Below is a small trained network, with its code and all its weights. Each question gives an input and a class and asks what happens when units are switched off, that is, made to give their printed mean instead of their output.

import numpy as np


def w(rows, s, z=0):
    codes = np.array(rows[::2]) - 128.0
    scale = np.full(codes.shape[1], s)
    scale[-1] = z or s
    return codes * scale


def f(y):
    return y / 2 * (1 + np.tanh(0.7978845608 * (y + 0.044715 * y**3)))


def log_softmax(a):
    a = a - a.max(-1, keepdims=True)
    return a - np.log(np.exp(a).sum(-1, keepdims=True))


def net(x, mask):
    res = np.array(x, float).reshape(1, 7) / 4 @ E
    y = f(res @ A[0][:, :-1].T + A[0][:, -1])
    res = res + np.where(mask, y, B[0][:, -1]) @ B[0][:, :-1]
    return log_softmax(res[-1] @ U[:, :-1].T + U[:, -1])


A, B = {}, {}
E = w([
[128,128,126],'x0',
[130,121,121],'x1',
[27,112,203],'x2',
[206,49,254],'x3',
[202,225,126],'x4',
[129,126,126],'x5',
[129,123,125],'x6',
],0.0088)
A[0] = w([
[114,125,81,114],'neuron 1',
[60,126,135,114],'neuron 2',
[120,100,44,102],'neuron 3',
[120,172,154,111],'neuron 4',
[21,68,200,34],'neuron 5',
[190,178,153,89],'neuron 6',
[133,56,206,200],'neuron 7',
[111,247,190,118],'neuron 8',
[123,168,147,115],'neuron 9',
[247,152,191,99],'neuron 10',
[212,120,147,88],'neuron 11',
[26,131,102,107],'neuron 12',
[127,69,209,29],'neuron 13',
[128,116,134,132],'neuron 14',
[117,219,44,213],'neuron 15',
[188,109,130,101],'neuron 16',
[190,117,133,118],'neuron 17',
[128,127,127,127],'neuron 18',
[215,97,137,102],'neuron 19',
[178,132,131,98],'neuron 20',
[169,16,225,102],'neuron 21',
[149,59,242,217],'neuron 22',
[216,162,118,94],'neuron 23',
[180,137,132,98],'neuron 24',
[118,138,247,120],'neuron 25',
[223,142,156,118],'neuron 26',
[108,219,12,230],'neuron 27',
[105,125,147,99],'neuron 28',
[128,102,85,105],'neuron 29',
[38,132,116,110],'neuron 30',
[127,137,133,138],'neuron 31',
[126,128,147,139],'neuron 32',
[131,211,119,153],'neuron 33',
[130,70,201,185],'neuron 34',
[127,151,137,136],'neuron 35',
[26,127,65,128],'neuron 36',
[117,254,7,1],'neuron 37',
[149,136,130,96],'neuron 38',
[107,206,57,129],'neuron 39',
[51,119,80,102],'neuron 40',
[119,87,196,36],'neuron 41',
[204,94,194,47],'neuron 42',
[91,207,235,146],'neuron 43',
[66,131,99,97],'neuron 44',
[130,192,81,171],'neuron 45',
[140,232,40,9],'neuron 46',
[198,149,144,99],'neuron 47',
],0.0093,0.0088)
B[0] = w([
[115,121,136,134],'neuron 1',
[67,133,172,146],'neuron 2',
[115,115,133,142],'neuron 3',
[135,122,121,127],'neuron 4',
[49,131,139,171],'neuron 5',
[140,150,152,152],'neuron 6',
[184,132,125,223],'neuron 7',
[157,101,82,151],'neuron 8',
[136,126,111,128],'neuron 9',
[92,191,177,200],'neuron 10',
[114,154,157,161],'neuron 11',
[70,154,173,163],'neuron 12',
[86,81,110,153],'neuron 13',
[126,132,113,132],'neuron 14',
[96,86,109,218],'neuron 15',
[139,150,151,146],'neuron 16',
[134,144,145,154],'neuron 17',
[134,122,140,128],'neuron 18',
[121,154,136,167],'neuron 19',
[118,137,153,139],'neuron 20',
[134,108,57,214],'neuron 21',
[174,156,102,253],'neuron 22',
[142,179,139,166],'neuron 23',
[103,173,141,141],'neuron 24',
[147,86,93,180],'neuron 25',
[129,195,170,182],'neuron 26',
[95,62,106,239],'neuron 27',
[109,126,131,125],'neuron 28',
[128,123,120,127],'neuron 29',
[61,165,158,156],'neuron 30',
[126,132,119,132],'neuron 31',
[135,124,117,136],'neuron 32',
[129,86,97,163],'neuron 33',
[165,132,109,207],'neuron 34',
[138,126,125,133],'neuron 35',
[32,170,175,177],'neuron 36',
[254,172,105,179],'neuron 37',
[125,138,148,124],'neuron 38',
[148,102,103,177],'neuron 39',
[62,170,168,153],'neuron 40',
[88,97,131,141],'neuron 41',
[96,125,155,166],'neuron 42',
[121,67,77,171],'neuron 43',
[66,165,170,141],'neuron 44',
[121,79,143,176],'neuron 45',
[203,174,133,163],'neuron 46',
[131,182,171,155],'neuron 47',
],0.0083,0.012)
U = w([
[49,1,71,186],'0',
[217,135,70,168],'1',
[47,237,192,6],'2',
],0.0061,0.0022)

Each question gives the input, the list of numbers given to net, and the class t.
The units are the neurons (one row each of A and B). Each row of codes is followed by its name. A weight is (code - 128) times the scale printed after its matrix; where a second scale follows, it is the last column's (A, B and U).
mask holds one flag per neuron, in row order. A switched-off neuron (its flag False) gives its mean, the last column of its row in B, instead of its output. The means were averaged over made-up inputs and are rounded, as every weight is.
A unit's drop is (log p(t) with every unit on - log p(t) with that unit switched off) / (log p(t) with every unit on - log p(t) with every unit switched off).
The circuit of an input: a set's keep is (log p(t) with only the set's units on - log p(t) with every unit switched off) / (log p(t) with every unit on - log p(t) with every unit switched off). Starting from the 12 units with the biggest drops (on a tie, the unit counted first), units are removed one at a time, each time the one whose removal leaves the highest keep (on an exact tie, the one counted first), for as long as the keep stays at least 0.8.
units of the circuit, in order: the units of the circuit, biggest drop first
most important unit: the unit with the biggest drop
top k neurons: the k neurons with the biggest drops, biggest first
drop of u: that unit's drop, to one decimal
input [-8,-5,7,0,1,5,-3], class 0: units of the circuit, in order	neuron 43; neuron 10
input [-1,2,-7,-3,-1,6,1], class 0: units of the circuit, in order	neuron 27
input [2,0,7,5,3,6,2], class 1: units of the circuit, in order	neuron 22; neuron 36
input [3,1,0,6,-4,-6,-8], class 1: units of the circuit, in order	neuron 22; neuron 7
input [-7,1,8,3,3,0,7], class 1: units of the circuit, in order	neuron 22; neuron 36
input [-7,-4,6,1,3,0,7], class 1: top 2 neurons	neuron 27; neuron 15
input [-1,3,-7,-6,-2,0,0], class 0: top 3 neurons	neuron 27; neuron 15; neuron 22
input [-6,-1,4,5,1,-7,8], class 1: top 2 neurons	neuron 22; neuron 27
input [-8,6,5,-2,2,-8,6], class 0: top 2 neurons	neuron 10; neuron 26
input [2,8,1,-5,-5,5,-5], class 2: top 2 neurons	neuron 36; neuron 40
input [3,-7,-2,8,-7,0,-5], class 1: top 4 neurons	neuron 22; neuron 7; neuron 27; neuron 34
input [0,-5,3,0,6,7,6], class 0: drop of neuron 22	0.2
input [-8,0,2,-6,-8,5,1], class 2: drop of neuron 31	0.0
input [6,-5,3,-2,1,-4,2], class 0: drop of neuron 10	0.1
input [-3,-2,2,-1,-5,1,-6], class 2: most important unit	neuron 27
